Below is a small trained network, with its code and all its weights. Each question gives an input and a target symbol and asks what happens when units are switched off, that is, made to give their printed mean instead of their output.

import numpy as np


def w(rows, s, z=0):
    codes = np.array(rows[::2]) - 128.0
    scale = np.full(codes.shape[1], s)
    scale[-1] = z or s
    return codes * scale


def f(y):
    return np.maximum(y, 0)


def softmax(a):
    e = np.exp(a - a.max(-1, keepdims=True))
    return e / e.sum(-1, keepdims=True)


def log_softmax(a):
    a = a - a.max(-1, keepdims=True)
    return a - np.log(np.exp(a).sum(-1, keepdims=True))


def net(x, mask):
    ids = ['ΛΠΩβηξστψ'.index(c) for c in x.split()]
    T = len(ids)
    res = E[ids] + P[:T]
    r = res
    for j in range(3):
        rows = slice(4 * j, 4 * j + 4)
        q, k, v = (r @ M[0][rows].T for M in (Q, K, V))
        z = softmax(np.where(np.tri(T) > 0, q @ k.T / 4**0.5, -1e9)) @ v
        o = O[0][rows]
        res = res + np.where(mask[j], z, o[:, -1]) @ o[:, :-1]
    y = f(res @ A[0][:, :-1].T + A[0][:, -1])
    res = res + np.where(mask[3:7], y, B[0][:, -1]) @ B[0][:, :-1]
    return log_softmax(res[-1] @ U[:, :-1].T + U[:, -1])


Q, K, V, O, A, B = {}, {}, {}, {}, {}, {}
E = w([
[141,77,203,132],'Λ',
[131,22,137,89],'Π',
[119,199,193,30],'Ω',
[198,101,71,57],'β',
[58,196,46,242],'η',
[174,78,139,152],'ξ',
[100,5,134,187],'σ',
[235,157,155,209],'τ',
[167,60,73,217],'ψ',
],0.02)
P = w([
[91,151,115,149],'0',
[112,146,125,156],'1',
[125,138,130,163],'2',
[143,130,137,153],'3',
[156,122,140,148],'4',
[170,116,144,143],'5',
[181,109,150,141],'6',
[192,104,153,136],'7',
[203,99,159,132],'8',
[212,93,163,128],'9',
[222,87,165,123],'10',
[231,82,168,121],'11',
[240,80,176,112],'12',
[249,77,178,105],'13',
],0.016)
Q[0] = w([
[135,140,87,112],'head 0',
[123,98,123,169],'head 0',
[117,192,99,118],'head 0',
[188,126,139,147],'head 0',
[18,253,80,120],'head 1',
[114,154,135,193],'head 1',
[115,136,145,110],'head 1',
[173,130,123,178],'head 1',
[106,108,108,168],'head 2',
[143,68,202,158],'head 2',
[128,126,121,186],'head 2',
[79,198,92,104],'head 2',
],0.027)
K[0] = w([
[3,101,160,147],'head 0',
[161,67,129,180],'head 0',
[91,182,134,121],'head 0',
[169,109,193,107],'head 0',
[57,191,109,110],'head 1',
[120,170,40,162],'head 1',
[84,111,131,112],'head 1',
[168,124,95,195],'head 1',
[79,110,64,144],'head 2',
[192,83,113,143],'head 2',
[139,137,89,231],'head 2',
[77,208,104,96],'head 2',
],0.019)
V[0] = w([
[160,112,47,91],'head 0',
[137,129,222,181],'head 0',
[125,97,118,157],'head 0',
[131,189,149,114],'head 0',
[193,174,22,202],'head 1',
[203,195,187,168],'head 1',
[171,156,28,144],'head 1',
[96,158,209,184],'head 1',
[141,147,96,7],'head 2',
[187,118,8,185],'head 2',
[64,75,90,109],'head 2',
[137,18,62,133],'head 2',
],0.012)
O[0] = w([
[202,140,171,121,102],'head 0',
[79,138,47,154,236],'head 0',
[112,182,125,142,153],'head 0',
[125,73,116,168,96],'head 0',
[123,129,198,213,153],'head 1',
[61,107,226,117,246],'head 1',
[84,77,129,198,97],'head 1',
[118,129,157,76,165],'head 1',
[73,138,136,189,26],'head 2',
[204,188,52,161,167],'head 2',
[125,10,97,172,63],'head 2',
[160,105,96,148,201],'head 2',
],0.012)
A[0] = w([
[141,30,159,82,137],'neuron 0',
[33,118,78,222,63],'neuron 1',
[215,1,40,111,58],'neuron 2',
[235,222,195,106,254],'neuron 3',
],0.0063,0.006)
B[0] = w([
[130,159,138,123,177],'neuron 0',
[88,246,103,72,143],'neuron 1',
[170,163,221,97,203],'neuron 2',
[87,56,96,133,252],'neuron 3',
],0.013,0.019)
U = w([
[94,125,151,190,130],'Λ',
[146,167,133,141,75],'Π',
[103,54,94,135,34],'Ω',
[81,46,2,163,254],'β',
[136,92,74,196,150],'η',
[86,173,108,121,81],'ξ',
[102,172,70,153,178],'σ',
[78,128,27,109,160],'τ',
[108,128,62,134,163],'ψ',
],0.0089,0.0088)

Each question gives the input, a string of symbols that net reads in full, and the target symbol t.
The units are the heads (4 rows each of Q, K, V and O) and the neurons (one row each of A and B). Each row of codes is followed by its name. A weight is (code - 128) times the scale printed after its matrix; where a second scale follows, it is the last column's (O, A, B and U).
mask holds one flag per unit, heads first, then neurons. A switched-off unit (its flag False) gives its mean, the last column of its rows in O or B, instead of its output. The means were averaged over made-up inputs and are rounded, as every weight is.
A unit's drop is (log p(t) with every unit on - log p(t) with that unit switched off) / (log p(t) with every unit on - log p(t) with every unit switched off).
The circuit of an input: a set's keep is (log p(t) with only the set's units on - log p(t) with every unit switched off) / (log p(t) with every unit on - log p(t) with every unit switched off). Starting from all 7 units, units are removed one at a time, each time the one whose removal leaves the highest keep (on an exact tie, the one counted first), for as long as the keep stays at least 0.8.
units of the circuit, in order: the units of the circuit, biggest drop first
top k neurons: the k neurons with the biggest drops, biggest first
heads that matter: for each layer, one digit per head in row order, 1 if its drop is at least 0.15 and else 0, layers parted by /
drop when u is switched off: that unit's drop, to one decimal
input β ψ β, target η: units of the circuit, in order : [head 0; head 1; head 2]
input Λ σ Λ τ Λ Λ Λ ξ, target β: heads that matter : 000
input Π Λ ψ Λ Λ Ω Λ ψ β τ, target η: units of the circuit, in order : [head 2; head 1; neuron 2; neuron 3]
input β σ Λ Λ β σ β β η ψ β, target σ: units of the circuit, in order : [neuron 1; head 2; head 1; head 0]
input Λ Λ ψ β β β σ Λ, target Π: units of the circuit, in order : [neuron 2; head 2; head 1]
input Λ β Λ σ Λ η σ τ Λ τ ψ β τ η, target σ: heads that matter : 110
input ψ Λ σ τ σ Λ Π Λ Λ Π β, target Π: units of the circuit, in order : [neuron 2; head 1]
input β σ ψ τ σ β Λ Λ σ Π ξ ξ Π, target Π: units of the circuit, in order : [neuron 2; head 1; neuron 3]
input β Λ Λ Ω ξ β, target β: top 3 neurons : [neuron 2; neuron 1; neuron 0]
input σ Λ τ β β η Π Λ ψ β Ω ξ β, target β: heads that matter : 001
input τ Λ Λ Λ ψ β ξ, target η: heads that matter : 011
input σ σ σ Λ β ξ, target β: top 2 neurons : [neuron 2; neuron 0]
input Λ ξ Ω β, target ξ: units of the circuit, in order : [head 2]
input η Λ σ Ω Λ, target Π: units of the circuit, in order : [head 2; neuron 2; head 1]
input τ Ω σ Ω τ Λ η Π Π, target Π: units of the circuit, in order : [neuron 2; head 2; head 1; neuron 3]
input Ω ψ ψ Λ Ω ξ β β ψ Λ, target η: units of the circuit, in order : [head 2; head 1]
input η β β, target σ: heads that matter : 011
input Λ ξ Π Λ β Λ Λ σ Λ ψ τ Λ β, target τ: units of the circuit, in order : [head 1; head 0]
input ψ Λ Λ Λ τ ξ Λ Λ Λ β β, target τ: top neuron : [neuron 2]
input Λ Ω τ Λ η Λ β Λ, target Ω: units of the circuit, in order : [neuron 3; head 0]
input Λ τ Λ τ Λ Λ Λ Λ σ β Λ Λ, target Ω: heads that matter : 101
input Ω Ω Λ Λ β ξ σ β ξ Λ Λ, target β: top 2 neurons : [neuron 2; neuron 3]
input Λ ψ Π Ω Λ Λ β Π β, target Π: drop when head 1 is switched off : 0.7
input Λ ξ β σ β ψ, target η: drop when head 0 is switched off : 0.4
